Below is a small trained network, with its code and all its weights. Each question gives an input and a class and asks what happens when units are switched off, that is, made to give their printed mean instead of their output.

import numpy as np


def w(rows, s, z=0):
    codes = np.array(rows[::2]) - 128.0
    scale = np.full(codes.shape[1], s)
    scale[-1] = z or s
    return codes * scale


def norm(h):
    return h / np.sqrt((h * h).mean(-1, keepdims=True) + 1e-5)


def f(y):
    return y / 2 * (1 + np.tanh(0.7978845608 * (y + 0.044715 * y**3)))


def log_softmax(a):
    a = a - a.max(-1, keepdims=True)
    return a - np.log(np.exp(a).sum(-1, keepdims=True))


def net(x, mask):
    res = np.array(x, float).reshape(1, 2) / 4 @ E
    u = 0
    for l in range(2):
        y = f(norm(res) @ A[l][:, :-1].T + A[l][:, -1])
        res = res + np.where(mask[u : u + 9], y, B[l][:, -1]) @ B[l][:, :-1]
        u += 9
    return log_softmax(norm(res)[-1] @ U[:, :-1].T + U[:, -1])


A, B = {}, {}
E = w([
[16,123,85,127,166,191,128,18],'x0',
[1,213,141,76,216,45,106,210],'x1',
],0.0099)
A[0] = w([
[82,127,170,147,91,141,236,118,58],'0.n0',
[186,40,29,57,140,185,114,124,163],'0.n1',
[82,146,97,146,151,178,124,101,178],'0.n2',
[66,66,15,15,108,195,93,255,76],'0.n3',
[155,231,205,249,66,172,159,117,178],'0.n4',
[112,101,68,167,161,208,202,205,5],'0.n5',
[110,217,161,165,183,112,134,115,159],'0.n6',
[150,145,66,100,103,93,47,92,24],'0.n7',
[183,125,117,134,136,135,92,212,147],'0.n8',
],0.0073,0.0026)
B[0] = w([
[142,121,106,121,118,162,108,190,117],'0.n0',
[88,203,207,176,165,9,116,104,243],'0.n1',
[154,23,136,39,68,62,124,195,253],'0.n2',
[160,144,196,129,150,94,133,54,180],'0.n3',
[92,164,185,102,144,46,169,111,205],'0.n4',
[142,170,155,77,118,228,29,173,98],'0.n5',
[142,129,203,230,96,75,156,51,243],'0.n6',
[143,178,210,26,145,255,57,129,97],'0.n7',
[104,14,48,40,84,117,112,92,240],'0.n8',
],0.0066,0.0034)
A[1] = w([
[63,118,72,105,148,242,115,75,41],'1.n0',
[75,130,99,126,164,142,119,86,111],'1.n1',
[201,127,148,141,86,159,141,127,168],'1.n2',
[221,152,125,138,126,168,101,250,4],'1.n3',
[216,149,147,180,110,237,134,81,93],'1.n4',
[163,145,199,135,124,111,160,140,86],'1.n5',
[85,218,162,104,183,165,110,240,189],'1.n6',
[119,143,83,68,133,106,133,115,164],'1.n7',
[193,160,132,115,118,126,101,196,20],'1.n8',
],0.014,0.0023)
B[1] = w([
[178,105,93,11,68,122,148,250,235],'1.n0',
[209,123,92,119,100,161,126,169,243],'1.n1',
[71,187,117,160,194,112,122,125,242],'1.n2',
[147,81,82,31,70,138,140,171,192],'1.n3',
[61,199,160,222,224,101,105,76,243],'1.n4',
[139,82,137,107,93,190,110,137,236],'1.n5',
[130,163,116,232,181,134,129,41,254],'1.n6',
[129,141,184,164,122,176,116,111,204],'1.n7',
[116,133,80,45,109,202,147,158,193],'1.n8',
],0.013,0.0054)
U = w([
[101,222,120,210,211,98,90,87,253],'0',
[176,132,52,5,80,143,114,233,121],'1',
[134,53,241,128,51,89,80,104,7],'2',
],0.012,0.0028)

Each question gives the input, the list of numbers given to net, and the class t.
The units are the neurons (one row each of A and B). Each row of codes is followed by its name. A weight is (code - 128) times the scale printed after its matrix; where a second scale follows, it is the last column's (A, B and U).
mask holds one flag per neuron, layer by layer. A switched-off neuron (its flag False) gives its mean, the last column of its row in B, instead of its output. The means were averaged over made-up inputs and are rounded, as every weight is.
A unit's drop is (log p(t) with every unit on - log p(t) with that unit switched off) / (log p(t) with every unit on - log p(t) with every unit switched off).
The circuit of an input: a set's keep is (log p(t) with only the set's units on - log p(t) with every unit switched off) / (log p(t) with every unit on - log p(t) with every unit switched off). Starting from the 12 units with the biggest drops (on a tie, the unit counted first), units are removed one at a time, each time the one whose removal leaves the highest keep (on an exact tie, the one counted first), for as long as the keep stays at least 0.8.
circuit, biggest first: the units of the circuit, biggest drop first
top k neurons: the k neurons with the biggest drops, biggest first
top k neurons in layer l: the k neurons of layer l with the biggest drops, biggest first
drop of u: that unit's drop, to one decimal
input [-5,-5], class 0: top 3 neurons	[0.n2 1.n2 1.n4]
input [-4,-4], class 0: circuit, biggest first	[1.n2]
input [2,-2], class 2: top 3 neurons	[0.n1 1.n0 1.n4]
input [-2,-2], class 2: top 4 neurons	[0.n4 1.n0 1.n4 1.n6]
input [-6,-6], class 0: top 2 neurons	[0.n2 1.n4]
input [-7,-8], class 0: top 3 neurons	[1.n4 1.n2 0.n2]
input [3,-1], class 2: top 2 neurons	[0.n2 0.n1]
input [1,3], class 2: top 2 neurons in layer 0	[0.n6 0.n3]
input [-7,7], class 0: top 3 neurons	[1.n6 0.n2 1.n0]
input [-3,3], class 2: top 3 neurons in layer 1	[1.n2 1.n4 1.n0]
input [1,-2], class 2: top 2 neurons	[0.n1 1.n0]
input [0,2], class 2: top 2 neurons	[1.n0 0.n6]
input [0,-2], class 2: drop of 1.n8	0.1
input [7,-5], class 1: drop of 1.n0	2.5
input [-2,2], class 2: drop of 1.n0	0.1
